Here is a tiny trained network, its code and every weight. The questions are about switching its units off for an input and a class, where a switched-off unit gives its printed mean instead of its output.

import numpy as np


def w(rows, s, z=0):
    codes = np.array(rows[::2]) - 128.0
    scale = np.full(codes.shape[1], s)
    scale[-1] = z or s
    return codes * scale


def f(y):
    return np.maximum(y, 0)


def log_softmax(a):
    a = a - a.max(-1, keepdims=True)
    return a - np.log(np.exp(a).sum(-1, keepdims=True))


def net(x, mask):
    res = np.array(x, float).reshape(1, 4) / 4 @ E
    y = f(res @ A[0][:, :-1].T + A[0][:, -1])
    res = res + np.where(mask, y, B[0][:, -1]) @ B[0][:, :-1]
    return log_softmax(res[-1] @ U[:, :-1].T + U[:, -1])


A, B = {}, {}
E = w([
[69,112,61,199,82,172,93,153,57,211,119],'x0',
[68,94,89,12,115,178,74,147,193,133,165],'x1',
[119,69,96,162,163,46,66,30,130,189,162],'x2',
[59,154,108,144,38,124,151,67,195,93,70],'x3',
],0.011)
A[0] = w([
[170,127,145,223,133,101,127,69,106,126,99,130],'n0',
[72,110,73,165,102,141,126,147,104,180,111,64],'n1',
[111,140,127,107,85,162,144,216,131,105,110,93],'n2',
[174,97,108,103,208,124,98,168,95,165,186,77],'n3',
[134,136,105,137,72,143,140,56,170,110,110,57],'n4',
[127,111,142,80,171,85,127,91,165,91,110,85],'n5',
[79,144,117,144,65,121,133,78,168,129,98,180],'n6',
[87,125,107,133,93,107,132,73,152,97,113,69],'n7',
[92,103,98,59,118,163,77,124,167,130,159,2],'n8',
[111,74,97,128,169,74,75,6,142,178,170,53],'n9',
[99,82,103,68,137,122,83,101,157,167,140,226],'n10',
[106,88,95,157,103,157,88,133,100,155,129,145],'n11',
[177,115,144,102,156,118,147,67,175,99,141,185],'n12',
],0.014,0.0054)
B[0] = w([
[61,142,47,132,141,82,210,125,100,110,135,222],'n0',
[157,184,177,69,56,96,96,110,165,172,164,204],'n1',
[181,113,81,156,119,185,121,138,123,76,71,195],'n2',
[104,65,175,114,203,108,77,127,111,159,96,222],'n3',
[143,105,207,97,186,116,129,144,124,169,121,186],'n4',
[133,174,187,116,66,113,95,94,167,161,139,194],'n5',
[116,75,96,117,221,142,79,159,71,121,138,217],'n6',
[135,78,180,145,151,109,92,114,132,155,96,185],'n7',
[135,175,147,139,143,53,251,119,100,188,105,196],'n8',
[218,140,135,122,103,236,142,185,144,73,58,252],'n9',
[54,113,21,183,142,96,162,119,85,62,163,220],'n10',
[92,169,148,113,90,120,76,87,154,130,168,200],'n11',
[88,164,70,110,59,140,62,123,102,178,172,212],'n12',
],0.015,0.018)
U = w([
[106,46,182,113,235,98,68,135,99,193,100,114],'0',
[180,167,106,138,89,216,164,172,147,75,60,134],'1',
[80,180,77,156,141,44,255,111,108,137,129,129],'2',
[108,206,145,107,49,109,53,80,155,185,180,113],'3',
[77,122,63,156,135,120,99,115,111,98,173,253],'4',
[117,124,146,165,128,113,169,108,179,114,165,57],'5',
],0.0095,0.0062)

Each question gives the input, the list of numbers given to net, and the class t.
The units are the neurons (one row each of A and B). Each row of codes is followed by its name. A weight is (code - 128) times the scale printed after its matrix; where a second scale follows, it is the last column's (A, B and U).
mask holds one flag per neuron, in row order. A switched-off neuron (its flag False) gives its mean, the last column of its row in B, instead of its output. The means were averaged over made-up inputs and are rounded, as every weight is.
A unit's drop is (log p(t) with every unit on - log p(t) with that unit switched off) / (log p(t) with every unit on - log p(t) with every unit switched off).
The circuit of an input: a set's keep is (log p(t) with only the set's units on - log p(t) with every unit switched off) / (log p(t) with every unit on - log p(t) with every unit switched off). Starting from the 12 units with the biggest drops (on a tie, the unit counted first), units are removed one at a time, each time the one whose removal leaves the highest keep (on an exact tie, the one counted first), for as long as the keep stays at least 0.8.
units of the circuit, in order: the units of the circuit, biggest drop first
unit that matters most: the unit with the biggest drop
k most important neurons: the k neurons with the biggest drops, biggest first
drop when u is switched off: that unit's drop, to one decimal
input [1,-7,-5,-6], class 2: units of the circuit, in order => [n0]
input [-8,0,3,6], class 3: 2 most important neurons => [n12; n5]
input [6,-6,-3,6], class 0: 2 most important neurons => [n6; n10]
input [-8,7,-1,8], class 0: 4 most important neurons => [n6; n4; n7; n0]
input [-7,-4,-3,-5], class 3: 2 most important neurons => [n12; n6]
input [-6,6,0,2], class 2: 4 most important neurons => [n8; n10; n1; n11]
input [7,5,0,1], class 3: 3 most important neurons => [n1; n11; n0]
input [-3,4,-5,5], class 0: 2 most important neurons => [n9; n6]
input [2,5,-3,5], class 0: 2 most important neurons => [n6; n0]
input [5,2,3,5], class 0: 4 most important neurons => [n6; n12; n7; n4]
input [-6,2,5,8], class 0: 2 most important neurons => [n6; n4]
input [-7,0,6,-2], class 3: drop when n6 is switched off => 0.1
input [-3,6,0,-3], class 2: drop when n8 is switched off => 0.6
input [-3,4,7,-6], class 1: unit that matters most => n9
input [-7,4,8,5], class 1: drop when n9 is switched off => 3.6
